Below are the code and all the weights of a small trained network. Each question names an input and a target symbol and asks about switching units off, where a switched-off unit gives its printed mean instead of its output.

import numpy as np


def w(rows, s, z=0):
    codes = np.array(rows[::2]) - 128.0
    scale = np.full(codes.shape[1], s)
    scale[-1] = z or s
    return codes * scale


def f(y):
    return y / 2 * (1 + np.tanh(0.7978845608 * (y + 0.044715 * y**3)))


def softmax(a):
    e = np.exp(a - a.max(-1, keepdims=True))
    return e / e.sum(-1, keepdims=True)


def log_softmax(a):
    a = a - a.max(-1, keepdims=True)
    return a - np.log(np.exp(a).sum(-1, keepdims=True))


def net(x, mask):
    ids = ['ΔΘΣΦαγεζημξπτψω'.index(c) for c in x.split()]
    T = len(ids)
    res = E[ids] + P[:T]
    u = 0
    for l in range(3):
        q, k, v = (res @ M[l].T for M in (Q, K, V))
        z = softmax(np.where(np.tri(T) > 0, q @ k.T / 2**0.5, -1e9)) @ v
        res = res + np.where(mask[u], z, O[l][:, -1]) @ O[l][:, :-1]
        u += 1
        y = f(res @ A[l][:, :-1].T + A[l][:, -1])
        res = res + np.where(mask[u : u + 8], y, B[l][:, -1]) @ B[l][:, :-1]
        u += 8
    return log_softmax(res[-1] @ U[:, :-1].T + U[:, -1])


Q, K, V, O, A, B = {}, {}, {}, {}, {}, {}
E = w([
[62,137,142],'Δ',
[7,35,151],'Θ',
[119,110,149],'Σ',
[74,142,149],'Φ',
[129,92,148],'α',
[145,104,3],'γ',
[73,127,139],'ε',
[144,171,162],'ζ',
[139,121,156],'η',
[124,58,53],'μ',
[79,113,144],'ξ',
[121,120,148],'π',
[144,37,231],'τ',
[112,92,143],'ψ',
[183,148,54],'ω',
],0.022)
P = w([
[2,182,108],'0',
[62,155,111],'1',
[91,140,111],'2',
[109,129,117],'3',
[128,112,124],'4',
[130,113,129],'5',
[142,101,133],'6',
[149,98,137],'7',
[158,94,143],'8',
[172,78,147],'9',
[181,82,150],'10',
[171,80,152],'11',
[189,78,156],'12',
[197,80,152],'13',
],0.009)
Q[0] = w([
[254,15,120],'L0H0',
[141,107,107],'L0H0',
],0.0076)
K[0] = w([
[255,67,109],'L0H0',
[137,148,154],'L0H0',
],0.0082)
V[0] = w([
[99,159,57],'L0H0',
[254,73,186],'L0H0',
],0.0059)
O[0] = w([
[10,142,153,8],'L0H0',
[80,154,134,105],'L0H0',
],0.013,0.0018)
A[0] = w([
[215,237,24,254],'L0N0',
[71,36,90,76],'L0N1',
[19,57,74,116],'L0N2',
[219,46,93,106],'L0N3',
[68,229,109,151],'L0N4',
[155,162,17,72],'L0N5',
[159,254,157,54],'L0N6',
[222,48,79,176],'L0N7',
],0.007,0.0071)
B[0] = w([
[3,110,201,198],'L0N0',
[142,127,104,155],'L0N1',
[109,31,116,190],'L0N2',
[42,91,71,191],'L0N3',
[204,103,205,130],'L0N4',
[93,238,107,129],'L0N5',
[150,84,86,107],'L0N6',
[21,180,169,254],'L0N7',
],0.0076,0.005)
Q[1] = w([
[159,112,158],'L1H0',
[200,198,9],'L1H0',
],0.011)
K[1] = w([
[111,125,152],'L1H0',
[240,180,2],'L1H0',
],0.0091)
V[1] = w([
[221,96,153],'L1H0',
[69,248,14],'L1H0',
],0.011)
O[1] = w([
[195,15,43,104],'L1H0',
[1,141,159,6],'L1H0',
],0.0079,0.02)
A[1] = w([
[68,76,4,137],'L1N0',
[116,104,117,169],'L1N1',
[140,63,135,138],'L1N2',
[175,101,160,11],'L1N3',
[93,72,189,108],'L1N4',
[116,121,148,123],'L1N5',
[47,75,138,254],'L1N6',
[232,141,215,139],'L1N7',
],0.012,0.0082)
B[1] = w([
[114,122,11,148],'L1N0',
[175,115,135,141],'L1N1',
[180,76,74,178],'L1N2',
[2,111,88,157],'L1N3',
[154,165,101,142],'L1N4',
[153,145,107,129],'L1N5',
[127,85,162,171],'L1N6',
[152,239,91,249],'L1N7',
],0.0081,0.019)
Q[2] = w([
[37,145,2],'L2H0',
[190,192,36],'L2H0',
],0.01)
K[2] = w([
[189,225,254],'L2H0',
[205,105,101],'L2H0',
],0.0087)
V[2] = w([
[201,42,235],'L2H0',
[75,2,63],'L2H0',
],0.0057)
O[2] = w([
[152,74,252,108],'L2H0',
[97,87,108,254],'L2H0',
],0.012,0.0057)
A[2] = w([
[168,33,119,118],'L2N0',
[140,175,57,21],'L2N1',
[101,201,96,81],'L2N2',
[92,73,255,47],'L2N3',
[133,51,8,89],'L2N4',
[161,219,139,4],'L2N5',
[49,205,118,13],'L2N6',
[117,148,252,165],'L2N7',
],0.0079,0.0047)
B[2] = w([
[74,104,68,183],'L2N0',
[76,27,172,208],'L2N1',
[161,84,171,174],'L2N2',
[159,62,109,152],'L2N3',
[130,222,182,255],'L2N4',
[104,93,23,173],'L2N5',
[108,44,246,160],'L2N6',
[110,129,255,162],'L2N7',
],0.007,0.011)
U = w([
[114,35,170,106],'Δ',
[93,1,71,10],'Θ',
[126,75,180,95],'Σ',
[140,93,201,98],'Φ',
[114,43,163,77],'α',
[25,88,128,177],'γ',
[101,33,153,64],'ε',
[136,207,202,26],'ζ',
[139,141,199,75],'η',
[25,122,70,151],'μ',
[105,9,143,103],'ξ',
[135,104,199,117],'π',
[190,137,129,176],'τ',
[102,20,140,75],'ψ',
[64,160,191,254],'ω',
],0.012,0.008)

Each question gives the input, a string of symbols that net reads in full, and the target symbol t.
The units are the heads (2 rows each of Q, K, V and O) and the neurons (one row each of A and B). Each row of codes is followed by its name. A weight is (code - 128) times the scale printed after its matrix; where a second scale follows, it is the last column's (O, A, B and U).
mask holds one flag per unit, layer by layer, with each layer's heads first. A switched-off unit (its flag False) gives its mean, the last column of its rows in O or B, instead of its output. The means were averaged over made-up inputs and are rounded, as every weight is.
A unit's drop is (log p(t) with every unit on - log p(t) with that unit switched off) / (log p(t) with every unit on - log p(t) with every unit switched off).
The circuit of an input: a set's keep is (log p(t) with only the set's units on - log p(t) with every unit switched off) / (log p(t) with every unit on - log p(t) with every unit switched off). Starting from the 12 units with the biggest drops (on a tie, the unit counted first), units are removed one at a time, each time the one whose removal leaves the highest keep (on an exact tie, the one counted first), for as long as the keep stays at least 0.8.
units of the circuit, in order: the units of the circuit, biggest drop first
most important unit: the unit with the biggest drop
k most important neurons: the k neurons with the biggest drops, biggest first
top k neurons in layer l: the k neurons of layer l with the biggest drops, biggest first
input τ ω ξ, target ω: units of the circuit, in order : (L0N0, L1H0, L0H0, L1N2)
input τ π ζ ξ ψ π ε ω ξ Δ α α ω Σ, target ω: units of the circuit, in order : (L0N0, L1H0, L0N7)
input μ Φ α τ π μ Φ α Φ, target μ: 3 most important neurons : (L0N2, L0N0, L1N0)
input Φ τ α, target τ: units of the circuit, in order : (L0N7, L1H0)
input Δ Δ ψ τ π ξ ε, target τ: units of the circuit, in order : (L0N7, L1H0)
input ζ ω η ξ ξ ξ ξ, target ω: units of the circuit, in order : (L1H0)
input ζ Θ ζ μ, target μ: top 2 neurons in layer 0 : (L0N1, L0N3)
input ω α η ω Φ η Δ π α γ ξ, target γ: top 2 neurons in layer 0 : (L0N0, L0N4)
input Δ ζ τ Δ μ ψ η ξ, target μ: 4 most important neurons : (L1N0, L0N2, L2N4, L1N7)
input ω τ μ η, target μ: top 3 neurons in layer 0 : (L0N2, L0N0, L0N7)
input Φ τ ω ψ Σ π ξ ζ, target ω: units of the circuit, in order : (L1H0, L0H0)
input γ μ Φ Σ Θ ψ Φ Θ τ Δ, target τ: units of the circuit, in order : (L1H0, L0N7)
input ξ ω π π ξ π μ τ μ Σ, target μ: units of the circuit, in order : (L2H0, L1N0)
input Φ ε ψ ξ ξ ε ξ ω Δ ξ γ α, target γ: 2 most important neurons : (L0N0, L2N6)
input ζ ω α τ Δ ξ ω η, target ω: units of the circuit, in order : (L0N0, L1H0)
input Δ τ ω ξ π ψ π μ ψ, target μ: 2 most important neurons : (L1N0, L1N7)
input μ ψ Δ τ, target τ: units of the circuit, in order : (L1H0, L1N7)
input Δ ω Δ, target ω: units of the circuit, in order : (L1H0)
input α τ Φ Φ τ Δ Δ ξ ζ μ π ξ ψ, target μ: 4 most important neurons : (L0N2, L1N0, L0N3, L1N3)
input τ π α Δ Φ π ω ε π, target ω: most important unit : L0N0
input ω Δ Σ π α, target ω: top 2 neurons in layer 0 : (L0N0, L0N5)
input η Θ Φ τ ψ ξ ψ Σ Φ τ Θ, target τ: 2 most important neurons : (L1N0, L0N7)
input τ μ α Φ Φ, target μ: units of the circuit, in order : (L2H0, L1N0, L1N3)
input π γ ξ, target γ: 3 most important neurons : (L0N0, L2N6, L1N0)
input Δ τ α ξ, target τ: units of the circuit, in order : (L0N7, L1H0)
input ξ π Δ π Σ ξ Φ Φ ζ, target ζ: top 2 neurons in layer 0 : (L0N3, L0N2)
input τ π ω τ π η ξ τ τ μ Φ ε, target μ: units of the circuit, in order : (L2H0, L1N0, L0N3)
